Below are the code and all the weights of a small trained network. Each question names an input and a target symbol and asks about switching units off, where a switched-off unit gives its printed mean instead of its output.

import numpy as np


def w(rows, s, z=0):
    codes = np.array(rows[::2]) - 128.0
    scale = np.full(codes.shape[1], s)
    scale[-1] = z or s
    return codes * scale


def f(y):
    return y / 2 * (1 + np.tanh(0.7978845608 * (y + 0.044715 * y**3)))


def softmax(a):
    e = np.exp(a - a.max(-1, keepdims=True))
    return e / e.sum(-1, keepdims=True)


def log_softmax(a):
    a = a - a.max(-1, keepdims=True)
    return a - np.log(np.exp(a).sum(-1, keepdims=True))


def net(x, mask):
    ids = ['αγδεηθλμξπτφψω'.index(c) for c in x.split()]
    T = len(ids)
    res = E[ids] + P[:T]
    r = res
    for j in range(2):
        rows = slice(3 * j, 3 * j + 3)
        q, k, v = (r @ M[0][rows].T for M in (Q, K, V))
        z = softmax(np.where(np.tri(T) > 0, q @ k.T / 3**0.5, -1e9)) @ v
        o = O[0][rows]
        res = res + np.where(mask[j], z, o[:, -1]) @ o[:, :-1]
    y = f(res @ A[0][:, :-1].T + A[0][:, -1])
    res = res + np.where(mask[2:14], y, B[0][:, -1]) @ B[0][:, :-1]
    return log_softmax(res[-1] @ U[:, :-1].T + U[:, -1])


Q, K, V, O, A, B = {}, {}, {}, {}, {}, {}
E = w([
[115,89,203],'α',
[106,99,94],'γ',
[102,129,68],'δ',
[109,73,173],'ε',
[117,155,71],'η',
[132,114,54],'θ',
[96,132,161],'λ',
[137,64,199],'μ',
[185,6,35],'ξ',
[172,138,165],'π',
[113,122,181],'τ',
[99,101,157],'φ',
[89,148,113],'ψ',
[123,38,165],'ω',
],0.016)
P = w([
[46,8,140],'0',
[157,187,144],'1',
[56,137,103],'2',
[157,104,101],'3',
[155,190,153],'4',
[51,134,102],'5',
[166,100,103],'6',
[153,192,155],'7',
[47,130,104],'8',
[171,99,100],'9',
[152,193,157],'10',
],0.015)
Q[0] = w([
[220,153,115],'h0',
[154,117,77],'h0',
[90,71,121],'h0',
[250,119,95],'h1',
[211,148,166],'h1',
[119,87,103],'h1',
],0.019)
K[0] = w([
[188,211,72],'h0',
[87,130,12],'h0',
[82,26,109],'h0',
[246,215,91],'h1',
[223,160,171],'h1',
[131,33,68],'h1',
],0.012)
V[0] = w([
[174,65,102],'h0',
[102,69,201],'h0',
[123,109,146],'h0',
[147,144,241],'h1',
[144,129,29],'h1',
[251,75,170],'h1',
],0.011)
O[0] = w([
[229,102,91,218],'h0',
[144,82,202,255],'h0',
[145,110,173,167],'h0',
[101,141,189,60],'h1',
[172,108,17,140],'h1',
[254,139,151,152],'h1',
],0.0091,0.006)
A[0] = w([
[170,76,103,75],'n0',
[143,149,95,63],'n1',
[171,245,148,46],'n2',
[90,152,216,85],'n3',
[173,235,136,80],'n4',
[140,212,103,254],'n5',
[144,73,206,154],'n6',
[112,210,219,231],'n7',
[128,137,65,134],'n8',
[41,217,155,180],'n9',
[183,136,155,204],'n10',
[71,209,115,173],'n11',
],0.012,0.0079)
B[0] = w([
[69,165,221,217],'n0',
[62,147,152,147],'n1',
[56,193,101,141],'n2',
[156,190,150,220],'n3',
[75,203,20,140],'n4',
[128,7,147,175],'n5',
[99,173,65,253],'n6',
[188,129,132,247],'n7',
[145,155,148,195],'n8',
[43,88,216,196],'n9',
[162,103,115,209],'n10',
[46,108,37,161],'n11',
],0.012,0.013)
U = w([
[135,208,168,37],'α',
[149,43,118,255],'γ',
[92,77,89,131],'δ',
[173,169,160,128],'ε',
[48,191,57,93],'η',
[134,127,11,162],'θ',
[67,158,178,80],'λ',
[187,216,107,60],'μ',
[242,1,193,121],'ξ',
[69,230,66,124],'π',
[76,208,149,72],'τ',
[118,126,198,143],'φ',
[61,97,160,37],'ψ',
[238,128,55,194],'ω',
],0.0098,0.0096)

Each question gives the input, a string of symbols that net reads in full, and the target symbol t.
The units are the heads (3 rows each of Q, K, V and O) and the neurons (one row each of A and B). Each row of codes is followed by its name. A weight is (code - 128) times the scale printed after its matrix; where a second scale follows, it is the last column's (O, A, B and U).
mask holds one flag per unit, heads first, then neurons. A switched-off unit (its flag False) gives its mean, the last column of its rows in O or B, instead of its output. The means were averaged over made-up inputs and are rounded, as every weight is.
A unit's drop is (log p(t) with every unit on - log p(t) with that unit switched off) / (log p(t) with every unit on - log p(t) with every unit switched off).
The circuit of an input: a set's keep is (log p(t) with only the set's units on - log p(t) with every unit switched off) / (log p(t) with every unit on - log p(t) with every unit switched off). Starting from the 12 units with the biggest drops (on a tie, the unit counted first), units are removed one at a time, each time the one whose removal leaves the highest keep (on an exact tie, the one counted first), for as long as the keep stays at least 0.8.
units of the circuit, in order: the units of the circuit, biggest drop first
top k neurons: the k neurons with the biggest drops, biggest first
which heads matter: for each layer, one digit per head in row order, 1 if its drop is at least 0.15 and else 0, layers parted by /
input ξ ε γ δ η ε ξ λ θ, target ξ: units of the circuit, in order => [n6; h0]
input ξ ω τ, target ξ: units of the circuit, in order => [h1; n6]
input γ ψ τ ξ γ λ φ θ φ ψ, target ξ: which heads matter => 00
input ξ τ γ ε ψ η η ω, target ω: units of the circuit, in order => [n0; n9]
input ξ φ θ γ, target ξ: units of the circuit, in order => [n6; h0]
input θ γ ξ ω λ γ ω μ, target μ: top 3 neurons => [n7; n6; n0]
input ξ ξ ψ θ ψ δ γ λ μ δ ξ, target ξ: units of the circuit, in order => [n6; h1]
input ξ τ φ θ η μ, target ξ: top 2 neurons => [n0; n10]
input γ ω μ φ λ λ γ ψ, target ψ: top 4 neurons => [n9; n11; n5; n6]
input ξ π δ ε ψ λ γ ψ δ, target ξ: units of the circuit, in order => [n6; h0]
input δ φ τ α ξ γ φ ξ ε φ, target ξ: which heads matter => 01
input η δ τ γ η, target η: units of the circuit, in order => [h0; n11]
input ψ η η γ η γ φ π ε, target ψ: units of the circuit, in order => [h1; n9]
input λ θ ξ ψ ω ψ φ δ α η ω, target ω: units of the circuit, in order => [n9; n0]
input α τ τ α δ τ δ τ η γ α, target α: top 4 neurons => [n7; n3; n9; n6]
input γ ψ γ γ θ, target θ: top 2 neurons => [n0; n11]
input ξ τ φ ψ θ λ, target ξ: which heads matter => 01
input λ δ ξ α ξ τ ε μ ψ θ, target ξ: which heads matter => 00
input μ η ξ φ ψ η γ π γ, target μ: top 2 neurons => [n6; n3]
input ψ ξ ξ α θ ξ θ α τ, target ψ: which heads matter => 01
input θ δ δ ξ γ φ ξ ε θ π, target ω: which heads matter => 01
input α γ ω ξ ξ ε δ ξ λ, target α: which heads matter => 11
input θ π ψ α ξ γ γ λ η ξ π, target π: which heads matter => 11
input ξ φ ξ δ ξ, target ξ: which heads matter => 00
input ω ψ π ε γ λ, target ω: top 4 neurons => [n0; n6; n9; n7]
input ε τ γ φ α λ ξ ω γ ω λ, target λ: top 2 neurons => [n9; n11]
input γ θ μ ξ ψ, target ψ: top 2 neurons => [n9; n5]
